In the rows, 128 means zero.
Each row is followed by its class.
113 128 112 116 120 114 147 132  87 142 157 126 139 136 120 113 123 127 117 126 117 119 125 134 134 134 120 154 126 120 133 152  95 125 124  94 145 136  96 150 119 136 130 130 133 132 122 137 116 121 102
W
120 130 109 126 143 128 139 129  83 143 142 125 133 136 129 121 127 122 124 125 129 125 132 133 121 127 132 134 128 127 115 141 125 146 142 102 136 127  90 174 120 123 127 153 137 135 127 131 134 128 114
U
 90 116 123 136 122 107 133 126  41 153 148 122 140 135 121 112 145 127 109 126 121 124 121 127 137 140 132 166 135 135 158 149  99 119 113  91 140 124 104 175 133 145 146 111 159 136 127 124  96 130 106
W
 79 121 107 134 116 112 145 126  26 164 164 119 143 152 119  97 146 125 107 127 128 117 129 136 139 139 128 168 134 133 145 160  77 139  97 109 155 120  71 212 117 140 119 140 136 143 133 122  95 144  95
W
109 124 112 123 126 111 143 124  41 145 150 132 139 144 114 109 126 126 124 124 121 125 133 138 137 138 128 155 141 134 141 154  99 130 116 104 144 126  93 186 119 135 114 131 150 135 132 131 112 131 108
W
115 129 105 123 137 133 141 128  98 149 146 122 127 136 133 121 137 122 118 125 129 118 129 134 118 130 130 131 126 120 116 139 114 149 139 105 138 125  80 171 120 123 133 147 126 138 122 132 132 127 111
U
104 117 106 121 119 122 143 128  70 146 150 126 139 135 127 112 122 130 101 132 118 129 119 136 141 130 121 158 124 115 126 156  85 129 118  84 149 140  83 142 124 128 139 128 122 141 120 139 118 123 101
W
102 117 123 134 113 114 134 122  52 134 139 132 138 141 114 117 126 133 113 133 121 135 124 135 146 138 126 165 133 135 154 149  94 110 102 104 141 130 119 144 133 138 124 113 139 137 134 133 101 133 117
W
 94 120 127 147 137 111 129 124  24 144 140 130 146 139 116 116 122 128 106 129 122 143 119 122 152 136 131 169 140 142 149 157 118 116 119  71 137 131 119 162 137 138 132 101 170 131 129 126 100 124 111
W
122 129 109 126 131 117 139 128  67 135 143 137 143 139 120 116 109 129 116 132 117 129 124 133 144 133 124 152 127 123 128 155 111 123 131  85 140 138 105 145 120 128 126 119 141 131 125 138 122 119 108
W
116 130 114 124 144 126 137 131  85 161 147 120 127 146 134 124 120 127 120 130 138 136 137 138 147 123 130 130 123 114 100 133 114 141 123 115 150 123  97 158 128 119 125 141 128 135 122 129 137 136 108
U
101 126 110 136 147 122 135 117  39 151 148 121 133 147 123 113 141 122 126 120 136 127 140 136 117 132 136 144 134 144 127 144 122 155 125 115 139 114  85 220 124 125 112 152 147 138 134 119 117 143 119
U
106 123 121 143 150 126 127 121  60 146 138 121 131 139 127 120 142 122 122 125 135 128 133 128 121 132 133 138 137 145 129 143 135 146 130 109 130 115 100 193 130 126 125 138 152 134 133 118 121 136 124
U
120 128 123 147 163 130 121 126  61 134 127 134 136 134 129 127 113 126 111 128 130 147 125 122 136 128 134 144 137 143 118 149 153 137 154  69 122 135 113 156 135 121 132 121 163 125 122 125 130 112 122
U
104 124 109 125 126 111 147 124  45 148 154 128 143 142 115 107 132 125 118 124 121 123 132 135 134 138 131 156 129 131 138 154  95 130 121  97 146 127  85 189 120 134 123 130 145 136 128 130 112 132 106
W
 92 117 127 148 137 112 129 123  22 147 144 131 145 139 113 113 125 128 106 129 125 140 118 118 154 139 132 169 142 144 151 153 117 118 120  73 133 129 120 168 135 139 136 104 173 130 131 123  98 127 110
W
119 125 114 128 144 125 135 125  75 145 145 125 133 140 129 120 128 124 123 125 130 124 133 132 126 131 131 137 129 130 120 141 125 144 136 103 137 126  93 178 124 124 124 140 140 136 130 129 125 128 117
U
121 130 114 125 146 128 137 131  89 155 144 120 124 144 132 127 116 129 119 129 138 136 138 134 153 126 130 129 128 111  95 134 117 140 128 113 149 123  97 148 128 115 129 142 126 135 121 137 136 135 105
U
119 130 117 132 146 134 130 128  88 149 137 122 129 141 133 129 113 130 114 131 136 143 129 131 148 125 130 132 126 117  99 137 121 135 129 102 139 134 106 134 132 118 132 134 129 131 121 135 138 131 113
U
 98 125 113 131 132 125 140 130  94 157 147 112 131 138 135 112 162 117 123 123 137 107 136 130 107 134 133 133 129 132 131 130 113 155 123 135 141 114  81 204 120 132 131 151 133 138 129 114 118 140 116
U
107 135 113 137 142 126 134 123  55 145 145 128 132 144 124 114 132 117 124 126 133 130 132 137 123 130 133 143 133 142 125 149 123 148 127 107 136 120  89 192 124 124 115 146 141 138 133 123 121 135 117
U
102 125 121 132 114 116 130 122  48 130 136 133 138 135 118 118 119 135 110 131 119 140 116 133 141 133 124 167 135 136 153 150  98 111 108  91 135 132 123 143 130 137 127 110 142 139 133 133 103 127 120
W
